Here is a tiny trained network, its code and every weight. The questions are about switching its units off for an input and a class, where a switched-off unit gives its printed mean instead of its output.

import numpy as np


def w(rows, s, z=0):
    codes = np.array(rows[::2]) - 128.0
    scale = np.full(codes.shape[1], s)
    scale[-1] = z or s
    return codes * scale


def norm(h):
    return h / np.sqrt((h * h).mean(-1, keepdims=True) + 1e-5)


def f(y):
    return y / 2 * (1 + np.tanh(0.7978845608 * (y + 0.044715 * y**3)))


def log_softmax(a):
    a = a - a.max(-1, keepdims=True)
    return a - np.log(np.exp(a).sum(-1, keepdims=True))


def net(x, mask):
    res = np.array(x, float).reshape(1, 6) / 4 @ E
    u = 0
    for l in range(2):
        y = f(norm(res) @ A[l][:, :-1].T + A[l][:, -1])
        res = res + np.where(mask[u : u + 9], y, B[l][:, -1]) @ B[l][:, :-1]
        u += 9
    return log_softmax(norm(res)[-1] @ U[:, :-1].T + U[:, -1])


A, B = {}, {}
E = w([
[147,58,127,113,75,178,104],'x0',
[83,172,124,172,66,151,168],'x1',
[141,202,129,45,139,185,99],'x2',
[175,131,85,125,146,84,131],'x3',
[141,132,3,174,62,162,127],'x4',
[150,139,190,165,153,160,224],'x5',
],0.0057)
A[0] = w([
[144,119,35,156,102,55,40,172],'L0N1',
[122,97,220,103,185,155,120,114],'L0N2',
[189,254,94,86,142,138,115,84],'L0N3',
[145,136,147,47,176,203,151,43],'L0N4',
[187,73,68,176,134,125,144,59],'L0N5',
[116,119,241,119,183,133,105,82],'L0N6',
[87,127,153,26,70,125,12,33],'L0N7',
[216,101,80,73,230,116,98,3],'L0N8',
[201,125,88,117,177,130,144,45],'L0N9',
],0.0078,0.0045)
B[0] = w([
[175,202,81,130,145,140,146,254],'L0N1',
[221,141,177,98,157,184,170,196],'L0N2',
[56,145,203,38,124,92,182,197],'L0N3',
[145,216,87,97,85,88,42,161],'L0N4',
[199,92,71,152,74,12,2,161],'L0N5',
[198,170,100,131,182,238,202,195],'L0N6',
[31,63,189,126,78,146,65,210],'L0N7',
[127,64,216,195,155,37,106,169],'L0N8',
[213,114,123,103,196,124,96,133],'L0N9',
],0.0073,0.0054)
A[1] = w([
[134,116,85,74,87,107,35,101],'L1N1',
[165,173,143,179,187,7,149,141],'L1N2',
[87,253,88,97,198,156,144,124],'L1N3',
[134,140,116,205,76,207,215,132],'L1N4',
[196,106,118,83,169,100,78,54],'L1N5',
[125,113,21,145,97,143,43,32],'L1N6',
[115,138,25,202,80,124,99,4],'L1N7',
[213,27,207,123,113,145,168,82],'L1N8',
[90,7,138,245,106,135,166,130],'L1N9',
],0.0079,0.0047)
B[1] = w([
[74,181,154,164,137,12,231,219],'L1N1',
[83,143,55,105,102,191,43,243],'L1N2',
[211,193,124,40,72,114,195,252],'L1N3',
[80,7,88,190,180,88,89,231],'L1N4',
[101,56,110,89,242,179,229,163],'L1N5',
[201,139,128,187,68,55,193,216],'L1N6',
[249,81,255,166,61,174,113,205],'L1N7',
[139,98,178,142,187,47,251,213],'L1N8',
[33,242,66,102,39,181,100,210],'L1N9',
],0.0072,0.0039)
U = w([
[199,237,106,24,107,200,197,214],'0',
[159,66,32,110,236,69,47,1],'1',
[190,30,224,132,227,196,212,183],'2',
[43,64,91,166,120,58,214,115],'3',
[25,86,65,206,49,233,68,105],'4',
[59,122,231,17,141,99,41,81],'5',
[253,77,69,224,32,66,107,136],'6',
],0.013,0.0058)

Each question gives the input, the list of numbers given to net, and the class t.
The units are the neurons (one row each of A and B). Each row of codes is followed by its name. A weight is (code - 128) times the scale printed after its matrix; where a second scale follows, it is the last column's (A, B and U).
mask holds one flag per neuron, layer by layer. A switched-off neuron (its flag False) gives its mean, the last column of its row in B, instead of its output. The means were averaged over made-up inputs and are rounded, as every weight is.
A unit's drop is (log p(t) with every unit on - log p(t) with that unit switched off) / (log p(t) with every unit on - log p(t) with every unit switched off).
The circuit of an input: a set's keep is (log p(t) with only the set's units on - log p(t) with every unit switched off) / (log p(t) with every unit on - log p(t) with every unit switched off). Starting from the 12 units with the biggest drops (on a tie, the unit counted first), units are removed one at a time, each time the one whose removal leaves the highest keep (on an exact tie, the one counted first), for as long as the keep stays at least 0.8.
units of the circuit, in order: the units of the circuit, biggest drop first
unit that matters most: the unit with the biggest drop
k most important neurons: the k neurons with the biggest drops, biggest first
drop of u: that unit's drop, to one decimal
input [-4,-8,2,3,3,2], class 1: units of the circuit, in order	[L0N8, L1N2]
input [-2,5,-4,-2,4,5], class 4: unit that matters most	L1N9
input [3,6,-3,3,-7,-5], class 2: 3 most important neurons	[L0N6, L1N8, L0N2]
input [8,8,-5,2,-1,7], class 4: 2 most important neurons	[L1N9, L0N2]
input [-5,2,-3,-3,7,4], class 4: 3 most important neurons	[L1N9, L0N4, L0N1]
input [6,0,-5,5,-5,-3], class 2: 2 most important neurons	[L1N5, L1N8]
input [2,2,5,5,0,-5], class 5: 2 most important neurons	[L0N7, L0N3]
input [-6,8,0,-1,7,-1], class 6: units of the circuit, in order	[L1N4, L1N7]
input [-7,5,-7,7,-7,1], class 4: units of the circuit, in order	[L1N2, L0N3]
input [1,5,-4,3,1,2], class 4: 2 most important neurons	[L1N9, L0N4]
input [-3,-3,1,-7,6,-3], class 6: 3 most important neurons	[L1N6, L0N2, L0N6]
input [-3,2,6,3,0,-7], class 5: 3 most important neurons	[L0N7, L0N3, L0N6]
input [-1,8,4,-6,4,7], class 4: 2 most important neurons	[L1N4, L1N8]
input [-7,2,-6,0,-6,-1], class 0: unit that matters most	L1N3
input [-6,-7,0,0,-3,-1], class 2: 2 most important neurons	[L0N8, L0N1]
input [-5,5,4,0,-1,-6], class 5: 2 most important neurons	[L0N7, L0N6]
input [8,8,-2,-4,6,-4], class 6: 3 most important neurons	[L1N6, L1N7, L0N7]
input [1,8,-4,-3,-2,-5], class 4: 2 most important neurons	[L0N5, L1N9]
input [-2,-4,5,-5,-8,5], class 0: 2 most important neurons	[L0N4, L1N3]
input [7,6,-1,6,-1,3], class 4: unit that matters most	L1N9
input [-6,7,-3,-6,4,3], class 4: drop of L1N9	0.1
input [1,3,1,-4,4,1], class 4: drop of L0N4	0.5
input [-3,-4,8,-1,-1,-4], class 5: drop of L0N7	0.2
input [2,7,-5,-8,8,-6], class 6: drop of L1N6	0.2
